Here is a tiny trained network, its code and every weight. The questions are about switching its units off for an input and a class, where a switched-off unit gives its printed mean instead of its output.

import numpy as np


def w(rows, s, z=0):
    codes = np.array(rows[::2]) - 128.0
    scale = np.full(codes.shape[1], s)
    scale[-1] = z or s
    return codes * scale


def f(y):
    return y / 2 * (1 + np.tanh(0.7978845608 * (y + 0.044715 * y**3)))


def log_softmax(a):
    a = a - a.max(-1, keepdims=True)
    return a - np.log(np.exp(a).sum(-1, keepdims=True))


def net(x, mask):
    res = np.array(x, float).reshape(1, 8) / 4 @ E
    y = f(res @ A[0][:, :-1].T + A[0][:, -1])
    res = res + np.where(mask, y, B[0][:, -1]) @ B[0][:, :-1]
    return log_softmax(res[-1] @ U[:, :-1].T + U[:, -1])


A, B = {}, {}
E = w([
[245,90,193,223],'x0',
[128,128,128,127],'x1',
[164,220,15,211],'x2',
[100,3,46,173],'x3',
[125,129,129,131],'x4',
[129,127,128,127],'x5',
[130,127,127,127],'x6',
[127,128,128,128],'x7',
],0.0046)
A[0] = w([
[24,163,57,33,65],'neuron 1',
[163,196,45,174,157],'neuron 2',
[119,131,134,136,105],'neuron 3',
[121,81,180,85,88],'neuron 4',
[94,143,108,106,66],'neuron 5',
[141,137,112,129,144],'neuron 6',
[143,229,195,106,51],'neuron 7',
[101,10,49,169,40],'neuron 8',
[116,59,78,151,18],'neuron 9',
[149,240,199,100,30],'neuron 10',
[141,188,168,111,3],'neuron 11',
[71,149,101,95,55],'neuron 12',
[131,132,130,127,119],'neuron 13',
[132,132,130,127,63],'neuron 14',
[120,128,130,138,122],'neuron 15',
[214,99,185,198,91],'neuron 16',
[124,121,123,133,72],'neuron 17',
[123,96,166,100,125],'neuron 18',
[158,189,53,171,160],'neuron 19',
[120,87,176,92,99],'neuron 20',
[120,129,126,131,81],'neuron 21',
[142,152,97,143,143],'neuron 22',
[143,213,184,107,32],'neuron 23',
[114,125,140,132,132],'neuron 24',
[125,133,134,130,37],'neuron 25',
[170,112,150,154,53],'neuron 26',
[210,99,170,178,63],'neuron 27',
[206,100,172,182,68],'neuron 28',
[127,119,140,119,147],'neuron 29',
[142,192,169,107,6],'neuron 30',
[155,184,60,169,163],'neuron 31',
[122,127,137,140,148],'neuron 32',
[41,159,87,80,50],'neuron 33',
[110,33,62,159,25],'neuron 34',
[154,196,52,181,117],'neuron 35',
[192,106,157,162,37],'neuron 36',
[100,30,254,47,66],'neuron 37',
[138,159,92,152,100],'neuron 38',
],0.0093,0.00054)
B[0] = w([
[169,254,119,177,212],'neuron 1',
[114,108,202,87,204],'neuron 2',
[129,128,127,126,127],'neuron 3',
[120,117,172,104,165],'neuron 4',
[137,151,129,139,133],'neuron 5',
[126,127,137,126,131],'neuron 6',
[118,64,64,141,184],'neuron 7',
[116,45,47,142,221],'neuron 8',
[122,86,88,133,166],'neuron 9',
[117,54,54,145,193],'neuron 10',
[124,95,95,138,146],'neuron 11',
[142,168,126,147,146],'neuron 12',
[127,127,127,128,128],'neuron 13',
[128,127,127,129,125],'neuron 14',
[129,129,127,125,128],'neuron 15',
[148,225,113,157,221],'neuron 16',
[128,125,124,129,126],'neuron 17',
[123,124,156,112,149],'neuron 18',
[117,111,193,91,193],'neuron 19',
[121,120,166,107,159],'neuron 20',
[130,128,128,129,125],'neuron 21',
[123,124,149,116,141],'neuron 22',
[121,78,77,139,168],'neuron 23',
[130,129,131,125,129],'neuron 24',
[129,126,126,128,123],'neuron 25',
[135,159,123,137,150],'neuron 26',
[142,203,117,153,199],'neuron 27',
[145,202,115,150,199],'neuron 28',
[127,127,135,124,131],'neuron 29',
[123,93,91,139,149],'neuron 30',
[116,112,185,95,185],'neuron 31',
[130,132,127,124,130],'neuron 32',
[152,199,123,157,172],'neuron 33',
[119,66,68,139,194],'neuron 34',
[115,107,197,86,199],'neuron 35',
[139,176,120,145,170],'neuron 36',
[106,96,239,63,254],'neuron 37',
[123,123,155,114,145],'neuron 38',
],0.035,0.0048)
U = w([
[106,117,240,47,253],'0',
[193,254,106,199,55],'1',
[112,43,24,158,48],'2',
],0.0079,0.00036)

Each question gives the input, the list of numbers given to net, and the class t.
The units are the neurons (one row each of A and B). Each row of codes is followed by its name. A weight is (code - 128) times the scale printed after its matrix; where a second scale follows, it is the last column's (A, B and U).
mask holds one flag per neuron, in row order. A switched-off neuron (its flag False) gives its mean, the last column of its row in B, instead of its output. The means were averaged over made-up inputs and are rounded, as every weight is.
A unit's drop is (log p(t) with every unit on - log p(t) with that unit switched off) / (log p(t) with every unit on - log p(t) with every unit switched off).
The circuit of an input: a set's keep is (log p(t) with only the set's units on - log p(t) with every unit switched off) / (log p(t) with every unit on - log p(t) with every unit switched off). Starting from the 12 units with the biggest drops (on a tie, the unit counted first), units are removed one at a time, each time the one whose removal leaves the highest keep (on an exact tie, the one counted first), for as long as the keep stays at least 0.8.
circuit, biggest first: the units of the circuit, biggest drop first
top k neurons: the k neurons with the biggest drops, biggest first
drop of u: that unit's drop, to one decimal
input [-7,3,-3,-6,5,8,-2,6], class 1: circuit, biggest first => [neuron 1]
input [1,5,-1,2,3,5,1,5], class 2: circuit, biggest first => [neuron 1; neuron 37]
input [4,-6,-3,-5,7,-7,3,-1], class 2: top 2 neurons => [neuron 1; neuron 10]
input [-3,2,7,7,-4,-6,-7,-2], class 0: top 4 neurons => [neuron 2; neuron 35; neuron 19; neuron 31]
input [0,2,6,-7,-8,4,-7,-5], class 2: top 2 neurons => [neuron 10; neuron 7]
input [1,1,4,6,-4,-1,6,3], class 2: top 2 neurons => [neuron 8; neuron 37]
input [-6,5,7,-1,1,6,-8,-5], class 0: top 2 neurons => [neuron 2; neuron 35]
input [-3,-6,5,-6,8,8,-4,-7], class 2: top 4 neurons => [neuron 10; neuron 37; neuron 7; neuron 23]
input [-4,-8,2,2,5,1,-5,3], class 1: top 2 neurons => [neuron 37; neuron 1]
input [1,-7,4,-5,8,-6,-1,4], class 2: top 3 neurons => [neuron 37; neuron 10; neuron 7]
input [5,0,2,6,7,1,-1,-7], class 2: top 2 neurons => [neuron 8; neuron 1]
input [3,-2,-2,0,-4,-2,5,7], class 1: top 4 neurons => [neuron 2; neuron 35; neuron 19; neuron 31]
input [-3,-8,-6,7,7,6,-3,4], class 2: top 2 neurons => [neuron 8; neuron 34]
input [5,5,-1,-6,6,-7,0,-7], class 2: circuit, biggest first => [neuron 10]
input [5,-1,6,6,5,5,-8,0], class 0: top 3 neurons => [neuron 2; neuron 35; neuron 19]
input [6,6,6,3,-1,2,5,0], class 0: drop of neuron 31 => 0.6
input [-5,7,7,3,-7,-6,-7,0], class 0: drop of neuron 25 => 0.0
input [-4,1,-2,0,5,-4,5,5], class 1: drop of neuron 1 => 0.1
